Below is a small trained network, with its code and all its weights. Each question gives an input and a target symbol and asks what happens when units are switched off, that is, made to give their printed mean instead of their output.

import numpy as np


def w(rows, s, z=0):
    codes = np.array(rows[::2]) - 128.0
    scale = np.full(codes.shape[1], s)
    scale[-1] = z or s
    return codes * scale


def f(y):
    return np.maximum(y, 0)


def softmax(a):
    e = np.exp(a - a.max(-1, keepdims=True))
    return e / e.sum(-1, keepdims=True)


def log_softmax(a):
    a = a - a.max(-1, keepdims=True)
    return a - np.log(np.exp(a).sum(-1, keepdims=True))


def net(x, mask):
    ids = ['ΔΛΩβζμσφ'.index(c) for c in x.split()]
    T = len(ids)
    res = E[ids] + P[:T]
    u = 0
    for l in range(2):
        q, k, v = (res @ M[l].T for M in (Q, K, V))
        z = softmax(np.where(np.tri(T) > 0, q @ k.T / 2**0.5, -1e9)) @ v
        res = res + np.where(mask[u], z, O[l][:, -1]) @ O[l][:, :-1]
        u += 1
        y = f(res @ A[l][:, :-1].T + A[l][:, -1])
        res = res + np.where(mask[u : u + 4], y, B[l][:, -1]) @ B[l][:, :-1]
        u += 4
    return log_softmax(res[-1] @ U[:, :-1].T + U[:, -1])


Q, K, V, O, A, B = {}, {}, {}, {}, {}, {}
E = w([
[157,141,169,148,170,100],'Δ',
[146,138,187,139,128,125],'Λ',
[156,135,144,153,190,82],'Ω',
[104,93,33,135,219,26],'β',
[103,126,136,108,125,128],'ζ',
[76,112,93,99,145,104],'μ',
[119,134,159,118,121,133],'σ',
[175,248,88,110,160,19],'φ',
],0.016)
P = w([
[166,131,114,112,103,115],'0',
[123,55,182,82,66,94],'1',
[158,64,254,10,142,80],'2',
[184,64,178,75,99,80],'3',
[135,218,133,113,153,137],'4',
[23,218,114,154,130,130],'5',
[55,193,189,133,153,126],'6',
[29,130,206,161,134,109],'7',
[146,62,170,46,60,56],'8',
[24,143,171,140,129,159],'9',
],0.0098)
Q[0] = w([
[84,201,164,95,195,107],'0.h1',
[173,136,40,184,130,255],'0.h1',
],0.0092)
K[0] = w([
[127,223,157,63,82,24],'0.h1',
[254,58,60,87,149,232],'0.h1',
],0.0076)
V[0] = w([
[125,25,125,187,177,186],'0.h1',
[32,10,193,254,183,183],'0.h1',
],0.0061)
O[0] = w([
[125,100,168,158,143,202,18],'0.h1',
[177,146,117,120,246,212,3],'0.h1',
],0.011,0.0043)
A[0] = w([
[193,66,60,203,126,254,2],'0.n1',
[119,55,111,112,59,176,192],'0.n2',
[84,18,208,101,201,140,184],'0.n3',
[204,142,152,108,152,217,13],'0.n4',
],0.0087,0.0083)
B[0] = w([
[25,254,222,254,12,101,128],'0.n1',
[129,89,123,132,23,136,167],'0.n2',
[220,25,82,87,126,237,255],'0.n3',
[102,152,243,150,193,227,128],'0.n4',
],0.0074,0.0066)
Q[1] = w([
[90,206,145,162,171,121],'1.h1',
[17,163,124,251,158,188],'1.h1',
],0.011)
K[1] = w([
[127,46,102,153,89,149],'1.h1',
[180,6,171,83,195,172],'1.h1',
],0.012)
V[1] = w([
[179,95,48,150,236,32],'1.h1',
[227,200,254,152,162,140],'1.h1',
],0.012)
O[1] = w([
[96,118,216,215,196,96,242],'1.h1',
[248,96,147,121,105,74,4],'1.h1',
],0.017,0.016)
A[1] = w([
[252,139,81,104,35,69,1],'1.n1',
[89,156,143,151,143,165,99],'1.n2',
[93,141,109,62,180,138,181],'1.n3',
[95,108,214,182,164,138,6],'1.n4',
],0.012,0.0039)
B[1] = w([
[118,115,82,13,244,111,140],'1.n1',
[144,60,150,169,233,104,208],'1.n2',
[132,162,174,214,94,207,169],'1.n3',
[116,148,2,153,99,111,254],'1.n4',
],0.0099,0.049)
U = w([
[173,111,199,169,167,64,190],'Δ',
[138,169,117,124,150,123,57],'Λ',
[209,67,232,254,94,46,255],'Ω',
[148,136,111,177,123,121,71],'β',
[137,222,52,161,48,195,90],'ζ',
[122,106,187,166,143,156,174],'μ',
[114,179,84,119,96,160,190],'σ',
[63,105,128,118,58,36,62],'φ',
],0.0072,0.0064)

Each question gives the input, a string of symbols that net reads in full, and the target symbol t.
The units are the heads (2 rows each of Q, K, V and O) and the neurons (one row each of A and B). Each row of codes is followed by its name. A weight is (code - 128) times the scale printed after its matrix; where a second scale follows, it is the last column's (O, A, B and U).
mask holds one flag per unit, layer by layer, with each layer's heads first. A switched-off unit (its flag False) gives its mean, the last column of its rows in O or B, instead of its output. The means were averaged over made-up inputs and are rounded, as every weight is.
A unit's drop is (log p(t) with every unit on - log p(t) with that unit switched off) / (log p(t) with every unit on - log p(t) with every unit switched off).
The circuit of an input: a set's keep is (log p(t) with only the set's units on - log p(t) with every unit switched off) / (log p(t) with every unit on - log p(t) with every unit switched off). Starting from all 10 units, units are removed one at a time, each time the one whose removal leaves the highest keep (on an exact tie, the one counted first), for as long as the keep stays at least 0.8.
units of the circuit, in order: the units of the circuit, biggest drop first
unit that matters most: the unit with the biggest drop
top k neurons: the k neurons with the biggest drops, biggest first
k most important neurons of layer l: the k neurons of layer l with the biggest drops, biggest first
input Λ β σ, target Λ: top 4 neurons -> (1.n1; 1.n2; 1.n4; 0.n3)
input μ β Ω φ Λ, target φ: units of the circuit, in order -> (0.h1; 1.n3)
input Λ Ω μ Ω Δ Δ β φ β, target φ: top 3 neurons -> (1.n2; 1.n3; 0.n3)
input β μ Δ Ω, target β: units of the circuit, in order -> (1.n4; 1.n2; 1.h1)
input μ μ Λ μ Λ, target μ: units of the circuit, in order -> (1.n4; 1.h1; 0.n3; 0.n2)
input β β μ β β β β μ, target β: units of the circuit, in order -> (1.n4; 1.n2; 1.h1)
input β φ β φ β φ φ μ σ, target φ: top 2 neurons -> (0.n2; 0.n3)
input Δ β β, target Δ: unit that matters most -> 1.h1
input β Ω μ Ω β Ω β μ μ, target Ω: units of the circuit, in order -> (1.h1; 1.n4)
input σ β β ζ Δ β Ω μ φ σ, target φ: top 2 neurons -> (1.n3; 1.n2)
input μ Λ β β β Δ Δ ζ Δ, target Δ: units of the circuit, in order -> (1.n4; 1.h1; 1.n1; 1.n3)
input β Δ μ Ω β β, target μ: top 2 neurons -> (1.n4; 0.n3)
input Δ β μ, target Δ: 3 most important neurons of layer 1 -> (1.n4; 1.n1; 1.n3)
input Ω Ω Δ β β μ, target Δ: top 2 neurons -> (1.n4; 0.n3)
input Ω Ω β Ω Δ β Ω ζ Ω β, target Ω: 2 most important neurons of layer 1 -> (1.n1; 1.n4)
input β ζ β β β Λ, target β: units of the circuit, in order -> (1.n4; 1.n2; 1.h1; 0.n3)
input β β μ Λ β β φ μ Δ, target φ: units of the circuit, in order -> (0.h1; 1.n3)
input β β Λ β β β, target Λ: top 2 neurons -> (0.n3; 1.n1)
input β β φ μ μ φ, target φ: units of the circuit, in order -> (0.h1)
input ζ μ β, target ζ: top 3 neurons -> (1.n2; 1.n3; 0.n2)
input μ μ Δ Δ β Δ β β β, target Δ: units of the circuit, in order -> (1.n4; 1.h1; 0.n3; 1.n1)
input Ω μ ζ μ σ, target μ: top 4 neurons -> (1.n4; 0.n3; 0.n2; 1.n3)
input Δ β β Λ, target Δ: top 4 neurons -> (1.n1; 1.n4; 0.n3; 1.n3)
input β Ω β Δ β β Ω β ζ, target β: unit that matters most -> 1.n4
input Λ μ β μ β μ β Ω Ω, target μ: units of the circuit, in order -> (1.n4; 1.h1)
input φ β β β μ Ω β μ β μ, target μ: units of the circuit, in order -> (1.n2; 1.h1)
input β σ μ, target β: units of the circuit, in order -> (1.n4; 1.h1; 1.n2)
